[[110 118 151 139 123 118 108]
 [121 103 128 129 124 125 116]] 118

[[127 101 141 114]
 [127  99 142 113]] 141

[[125 128 131 130 128]
 [ 98 145 127 129 143]] 130

[[121 126 128 129 132 128]
 [144 154 128 117 131 104]] 132

[[133 117 130 140 138 107]
 [139 126 123 126 126 125]] 138

[[101 149 131 115]
 [109 144 129 121]] 131

[[127 128 141 121 127 130 121]
 [127 131 128 131  99 123 118]] 130

[[158 139 138 124]
 [116 150 110 118]] 138
---
[135 123 126 120 121 134 150]: 126
[146 105 127 112 111 122  99]: 112
[141 131 134 122 125 152 125]: 131
[120 150 114 137 130 128 134]: 130
[111 131 125 130 151]: 130
[130 128 114 104 121]: 121
[138 147 133 157 155 142 156]: 147
[131 156 129 117 141]: 131
[139 128 118 144 135 152 108]: 135
---
[128 126 132 110 133 150 132] 128
[135 119 106 119 105] 135
[134 122 151 116] 134
[122 157 135 127] 122
[101 112 120 147 119 144 126] 101
[141 142 141 100 128] 141
---
[145 133 154 110 126] ⇒ 154, 154

[150 144 137 123 110] ⇒ 137, 150

[[128 121 106 110 103]
 [120 130 127 144 153]
 [130 126 128 134 141]] ⇒ 127, 153

[120 115 121 110 107 134 147] ⇒ 110, 147

[158 109 141 105 123] ⇒ 141, 158

[101 108 153 138 118] ⇒ 153, 153

[153 131 139 139 132] ⇒ 139, 153
---
Q:
[[138 108 112 117 113 117]
 [116 123 106 132 140 135]
 [107 117 113 123 107 146]]
A: 113

Q:
[[123 111 128 127]
 [110 149 126 128]
 [117 149 122 126]]
A: 128

Q:
[[132 126 129 134 133]
 [130 113 147 149 129]
 [125 130 128 142 141]]
A: 134

Q:
[[128 152 155 124 139]
 [128 107 138 113 123]
 [128 133 132 124 150]]
A: 124

Q:
[[126 103 103 107 156]
 [128 128 138 124 149]
 [129 129 126 129 130]]
A: 107

Q:
[[117 129 120 120 116 114 135]
 [125 119 132 122 103 124 134]
 [122 135 119 120 129 116 134]]
A: 114
---
[[124, 126, 116, 155, 119, 117], [124, 117, 117, 136, 136, 121], [126, 126, 125, 130, 130, 123]] -> 124
[[104, 138, 122, 132, 112, 135], [120, 121, 123, 131, 115, 134], [146, 139, 129, 145, 128, 133]] -> 120
[[126, 148, 152, 152, 147], [145, 139, 142, 125, 141], [147, 101, 114, 135, 111]] -> 145
[[116, 116, 126, 133, 127, 134], [119, 109, 153, 146, 151, 136], [122, 118, 130, 123, 148, 126]] -> 119
[[127, 148, 133, 114, 116, 123], [129, 116, 114, 132, 124, 124], [113, 155, 156, 110, 128, 140]] -> 129
[[119, 120, 120, 151, 108, 128, 109], [125, 128, 125, 111, 135, 128, 135], [130, 126, 129, 132, 98, 128, 98]] -> 125
---
[[101 110 110 134 122 139]
 [156 112 132 148 156 143]
 [118 154 107 146 116 110]] -> 110

[[114 141 149 122 105 114 141]
 [119 149 145 118 104 119 144]
 [118 146 147 120 104 118 143]] -> 143

[[150 128 123 118]
 [144 129 131 118]
 [130 137 127 111]] -> 111

[[135 130 125 127 116 126]
 [152 116 121 121 143 119]
 [149 125 137 126 124 124]] -> 124

[[137 147 153 125 135]
 [134 144 115 118 136]
 [116 134 142 120 122]] -> 122

[[127 122 118 106 118 137 118]
 [124 119 121 125 110 134 128]
 [130 134 136 131 134 123 133]] -> 133

[[132 130 142 128 109 140 131]
 [132 109 124 127 124 133 131]
 [124 154 124 127 143 122 114]] -> 114
---
[130 135 129 134 155 128] result: 129

[[143 128 143 146]
 [125 128 126 137]
 [157 128 157 131]] result: 126

[[117  98 122 128 138 137]
 [156 153 141 128 112 130]] result: 112

[141 123 138 132 105 120] result: 120

[ 99 132 118 136 153 131] result: 118

[[128 128 135 124 127 130 125]
 [129 127 131 127 128 107 126]
 [128 127 130 123 128 139 128]] result: 123
---
Q: array([155, 122, 124, 127, 126, 135])
A: 127
Q: array([134, 102, 129, 112])
A: 102
Q: array([138, 104, 107, 133, 141, 138])
A: 133
Q: array([122, 100, 112, 121, 117, 138])
A: 121
Q: array([157, 134, 140, 107, 119, 118, 127])
A: 119
Q: array([118, 112, 101, 141, 132])
A: 101
